Below are the code and all the weights of a small trained network. Each question names an input and a class and asks about switching units off, where a switched-off unit gives its printed mean instead of its output.

import numpy as np


def w(rows, s, z=0):
    codes = np.array(rows[::2]) - 128.0
    scale = np.full(codes.shape[1], s)
    scale[-1] = z or s
    return codes * scale


def f(y):
    return np.maximum(y, 0)


def log_softmax(a):
    a = a - a.max(-1, keepdims=True)
    return a - np.log(np.exp(a).sum(-1, keepdims=True))


def net(x, mask):
    res = np.array(x, float).reshape(1, 7) / 4 @ E
    y = f(res @ A[0][:, :-1].T + A[0][:, -1])
    res = res + np.where(mask, y, B[0][:, -1]) @ B[0][:, :-1]
    return log_softmax(res[-1] @ U[:, :-1].T + U[:, -1])


A, B = {}, {}
E = w([
[127,127,128,133,135,128,131,126],'x0',
[62,127,217,99,43,43,108,228],'x1',
[207,178,171,29,92,100,192,79],'x2',
[56,53,113,71,182,65,156,79],'x3',
[124,124,126,123,124,133,122,129],'x4',
[2,213,80,118,40,166,151,69],'x5',
[172,129,51,138,63,44,41,84],'x6',
],0.0075)
A[0] = w([
[45,194,91,120,75,161,147,74,15],'neuron 0',
[16,58,74,251,180,211,65,211,86],'neuron 1',
[169,143,43,152,190,215,159,19,20],'neuron 2',
[182,136,36,133,44,10,2,54,67],'neuron 3',
[193,134,38,158,215,202,155,25,5],'neuron 4',
[204,234,120,188,72,225,96,187,105],'neuron 5',
[45,206,82,132,76,163,150,70,43],'neuron 6',
[26,30,84,57,209,28,167,50,131],'neuron 7',
[190,195,185,33,87,144,245,72,66],'neuron 8',
[47,193,89,119,71,160,149,75,26],'neuron 9',
[39,196,108,115,77,147,152,84,60],'neuron 10',
[79,134,226,102,170,236,224,183,50],'neuron 11',
],0.0055,0.0031)
B[0] = w([
[206,64,164,146,189,104,110,168,185],'neuron 0',
[160,215,93,58,155,33,60,23,246],'neuron 1',
[71,165,181,105,59,55,124,225,207],'neuron 2',
[73,156,46,247,200,157,253,173,236],'neuron 3',
[79,153,209,121,55,61,119,238,211],'neuron 4',
[112,81,189,198,74,183,137,26,212],'neuron 5',
[198,66,153,130,186,111,112,158,194],'neuron 6',
[127,87,196,213,36,203,127,49,254],'neuron 7',
[132,191,82,101,149,60,74,58,215],'neuron 8',
[204,60,167,140,192,105,111,169,187],'neuron 9',
[182,81,157,135,169,116,110,167,193],'neuron 10',
[95,169,49,235,175,119,212,133,213],'neuron 11',
],0.0068,0.0072)
U = w([
[240,40,166,130,219,105,108,187,83],'0',
[37,167,184,115,33,57,127,237,92],'1',
[77,167,44,187,188,162,239,134,87],'2',
[141,209,94,79,150,71,58,9,94],'3',
[112,78,187,169,41,236,127,20,113],'4',
[133,110,117,114,132,146,128,119,254],'5',
[112,126,118,110,120,168,123,134,241],'6',
[104,113,90,41,111,255,90,140,46],'7',
],0.0088,0.0068)

Each question gives the input, the list of numbers given to net, and the class t.
The units are the neurons (one row each of A and B). Each row of codes is followed by its name. A weight is (code - 128) times the scale printed after its matrix; where a second scale follows, it is the last column's (A, B and U).
mask holds one flag per neuron, in row order. A switched-off neuron (its flag False) gives its mean, the last column of its row in B, instead of its output. The means were averaged over made-up inputs and are rounded, as every weight is.
A unit's drop is (log p(t) with every unit on - log p(t) with that unit switched off) / (log p(t) with every unit on - log p(t) with every unit switched off).
The circuit of an input: a set's keep is (log p(t) with only the set's units on - log p(t) with every unit switched off) / (log p(t) with every unit on - log p(t) with every unit switched off). Starting from all 12 units, units are removed one at a time, each time the one whose removal leaves the highest keep (on an exact tie, the one counted first), for as long as the keep stays at least 0.8.
circuit, biggest first: the units of the circuit, biggest drop first
unit that matters most: the unit with the biggest drop
k most important neurons: the k neurons with the biggest drops, biggest first
drop of u: that unit's drop, to one decimal
input [5,-5,7,-1,6,3,-6], class 3: unit that matters most -> neuron 8
input [-3,-4,2,6,-1,3,2], class 4: 2 most important neurons -> [neuron 7; neuron 1]
input [7,-7,3,2,-7,-1,4], class 1: 2 most important neurons -> [neuron 4; neuron 2]
input [8,0,1,7,8,6,8], class 2: 2 most important neurons -> [neuron 3; neuron 5]
input [1,-5,3,-8,-8,-3,-4], class 4: 3 most important neurons -> [neuron 5; neuron 3; neuron 1]
input [-1,-6,-6,2,-6,2,3], class 1: 3 most important neurons -> [neuron 4; neuron 2; neuron 8]
input [1,-1,-4,-4,-4,1,-3], class 3: circuit, biggest first -> [neuron 1; neuron 3]
input [4,5,-3,0,-6,0,-6], class 2: 2 most important neurons -> [neuron 11; neuron 4]
input [-6,-8,-6,-2,-1,1,7], class 1: 2 most important neurons -> [neuron 4; neuron 2]
input [4,-1,0,-2,0,2,4], class 2: 2 most important neurons -> [neuron 3; neuron 7]
input [-6,-6,1,8,6,7,-7], class 4: 2 most important neurons -> [neuron 7; neuron 3]
input [-3,1,-5,-1,5,2,-2], class 3: 2 most important neurons -> [neuron 1; neuron 3]
input [-3,-4,-6,-8,-2,0,-5], class 4: 3 most important neurons -> [neuron 5; neuron 3; neuron 8]
input [1,2,6,0,-1,0,1], class 3: unit that matters most -> neuron 8
input [-5,-8,7,-4,5,5,3], class 1: circuit, biggest first -> [neuron 2; neuron 4]
input [2,-7,-1,6,-5,0,1], class 1: drop of neuron 4 -> 0.4
input [-3,-6,8,3,-5,8,-5], class 0: drop of neuron 6 -> 0.2
input [0,6,6,0,4,-7,8], class 2: drop of neuron 9 -> 0.1
